Here is a tiny trained network, its code and every weight. The questions are about switching its units off for an input and a class, where a switched-off unit gives its printed mean instead of its output.

import numpy as np


def w(rows, s, z=0):
    codes = np.array(rows[::2]) - 128.0
    scale = np.full(codes.shape[1], s)
    scale[-1] = z or s
    return codes * scale


def norm(h):
    return h / np.sqrt((h * h).mean(-1, keepdims=True) + 1e-5)


def f(y):
    return y / 2 * (1 + np.tanh(0.7978845608 * (y + 0.044715 * y**3)))


def log_softmax(a):
    a = a - a.max(-1, keepdims=True)
    return a - np.log(np.exp(a).sum(-1, keepdims=True))


def net(x, mask):
    res = np.array(x, float).reshape(1, 7) / 4 @ E
    u = 0
    for l in range(2):
        y = f(norm(res) @ A[l][:, :-1].T + A[l][:, -1])
        res = res + np.where(mask[u : u + 7], y, B[l][:, -1]) @ B[l][:, :-1]
        u += 7
    return log_softmax(norm(res)[-1] @ U[:, :-1].T + U[:, -1])


A, B = {}, {}
E = w([
[230,124,148,177,123,120,147,174,97,88,137,68],'x0',
[207,158,46,170,122,123,96,117,106,51,185,112],'x1',
[111,157,116,185,194,122,126,72,158,167,127,95],'x2',
[125,105,121,141,20,141,118,112,250,36,175,136],'x3',
[84,33,155,122,93,98,151,105,89,87,92,137],'x4',
[90,174,207,142,174,141,83,102,58,143,119,122],'x5',
[97,76,105,201,124,65,104,114,91,129,147,77],'x6',
],0.0024)
A[0] = w([
[127,188,184,2,120,195,110,151,134,122,117,201,243],'L0N0',
[147,132,186,114,184,149,148,133,108,131,119,121,153],'L0N1',
[128,96,172,146,111,127,138,104,193,87,118,125,69],'L0N2',
[168,123,218,169,72,147,139,128,167,65,137,90,84],'L0N3',
[131,115,129,93,107,142,184,121,223,143,108,138,6],'L0N4',
[158,33,128,114,100,85,178,177,64,145,86,123,81],'L0N5',
[118,147,108,131,112,122,107,114,203,142,129,144,19],'L0N6',
],0.0087,0.0014)
B[0] = w([
[114,3,117,53,153,158,190,157,139,89,182,46,255],'L0N0',
[126,188,172,139,85,98,149,76,104,166,64,153,174],'L0N1',
[40,108,117,139,163,176,100,108,79,147,170,91,175],'L0N2',
[118,50,114,161,141,153,27,235,180,133,148,162,208],'L0N3',
[138,20,132,115,156,115,59,123,156,58,234,97,187],'L0N4',
[119,33,96,75,192,167,90,156,131,74,243,99,205],'L0N5',
[93,79,60,57,110,107,112,150,114,141,119,110,160],'L0N6',
],0.005,0.0074)
A[1] = w([
[248,174,135,119,106,162,103,200,131,76,150,152,48],'L1N0',
[144,101,114,118,86,145,141,163,169,66,154,131,68],'L1N1',
[134,80,119,156,108,82,106,38,51,43,133,152,104],'L1N2',
[139,94,175,47,164,138,224,114,70,106,162,55,131],'L1N3',
[166,216,142,146,150,153,131,115,140,137,133,158,2],'L1N4',
[148,125,122,80,144,135,190,99,254,176,117,141,214],'L1N5',
[71,94,212,98,149,154,144,151,76,176,94,145,174],'L1N6',
],0.0086,0.00084)
B[1] = w([
[72,148,206,129,100,68,156,73,96,175,35,125,162],'L1N0',
[106,59,147,159,62,135,60,171,84,63,166,95,200],'L1N1',
[92,141,174,78,3,181,195,169,133,119,40,133,155],'L1N2',
[101,248,30,154,122,238,169,120,144,169,85,193,253],'L1N3',
[189,91,102,113,207,176,107,101,170,120,144,91,137],'L1N4',
[87,140,132,71,8,177,161,93,71,46,93,124,143],'L1N5',
[149,130,170,174,33,60,129,167,115,92,74,120,181],'L1N6',
],0.0053,0.011)
U = w([
[119,128,121,84,113,29,133,67,179,125,169,129,41],'0',
[174,128,180,80,170,26,173,118,155,129,210,175,19],'1',
[190,120,194,87,172,36,179,105,158,129,220,212,2],'2',
[98,10,89,99,121,170,75,185,155,58,254,110,175],'3',
[220,178,176,152,218,71,117,49,126,173,109,84,133],'4',
[124,124,228,192,82,27,96,141,105,139,85,123,148],'5',
[106,198,100,102,84,195,224,123,95,138,72,144,167],'6',
[173,154,89,146,233,108,116,120,156,169,196,145,91],'7',
],0.0081,0.0044)

Each question gives the input, the list of numbers given to net, and the class t.
The units are the neurons (one row each of A and B). Each row of codes is followed by its name. A weight is (code - 128) times the scale printed after its matrix; where a second scale follows, it is the last column's (A, B and U).
mask holds one flag per neuron, layer by layer. A switched-off neuron (its flag False) gives its mean, the last column of its row in B, instead of its output. The means were averaged over made-up inputs and are rounded, as every weight is.
A unit's drop is (log p(t) with every unit on - log p(t) with that unit switched off) / (log p(t) with every unit on - log p(t) with every unit switched off).
The circuit of an input: a set's keep is (log p(t) with only the set's units on - log p(t) with every unit switched off) / (log p(t) with every unit on - log p(t) with every unit switched off). Starting from the 12 units with the biggest drops (on a tie, the unit counted first), units are removed one at a time, each time the one whose removal leaves the highest keep (on an exact tie, the one counted first), for as long as the keep stays at least 0.8.
units of the circuit, in order: the units of the circuit, biggest drop first
unit that matters most: the unit with the biggest drop
k most important neurons: the k neurons with the biggest drops, biggest first
top k neurons in layer l: the k neurons of layer l with the biggest drops, biggest first
drop of u: that unit's drop, to one decimal
input [-7,-5,8,1,-1,5,8], class 5: 2 most important neurons : L0N0; L1N3
input [0,3,2,-8,-1,-7,2], class 7: units of the circuit, in order : L0N0; L1N5; L1N1
input [6,2,-3,0,-7,-2,-3], class 5: unit that matters most : L1N0
input [0,7,-1,2,4,5,-2], class 5: units of the circuit, in order : L0N0; L0N5; L1N3
input [-3,3,7,-2,-1,3,4], class 4: units of the circuit, in order : L0N0; L1N3; L0N3; L1N1
input [6,8,-2,-2,8,6,-3], class 5: 2 most important neurons : L0N0; L1N0
input [-4,-4,-5,-1,-2,0,7], class 6: top 3 neurons in layer 0 : L0N3; L0N4; L0N5
input [-5,5,6,5,-5,7,4], class 7: 2 most important neurons : L0N4; L1N1
input [5,7,3,5,3,7,-3], class 5: units of the circuit, in order : L0N0; L1N0
input [-8,-7,-8,-1,-3,3,8], class 6: units of the circuit, in order : L0N3; L1N3
input [-5,6,5,1,3,5,-7], class 6: 2 most important neurons : L1N3; L0N3
input [3,8,8,-6,6,-4,-5], class 6: 2 most important neurons : L0N3; L1N2
input [-8,4,0,3,8,-2,-2], class 6: 3 most important neurons : L0N3; L1N2; L0N5
input [-5,3,7,-1,-6,2,5], class 7: unit that matters most : L0N0
input [8,2,8,-7,-4,-3,-3], class 4: 2 most important neurons : L0N0; L1N3
input [7,1,1,0,-4,-2,7], class 5: 2 most important neurons : L0N0; L1N0
input [6,8,-2,-5,-6,-5,-3], class 4: 2 most important neurons : L0N0; L1N4
input [-1,-6,2,-4,-3,-3,5], class 5: top 2 neurons in layer 0 : L0N0; L0N4
input [6,-4,8,-6,2,-2,5], class 6: 2 most important neurons : L0N3; L0N5
input [7,-7,-2,-1,0,5,-2], class 6: units of the circuit, in order : L1N3
input [3,4,-4,-1,-5,-6,6], class 5: drop of L0N0 : 0.8
input [-3,7,4,-1,-2,-4,0], class 0: drop of L0N2 : 0.1
input [-6,-7,4,-6,5,3,8], class 5: drop of L0N2 : 0.0
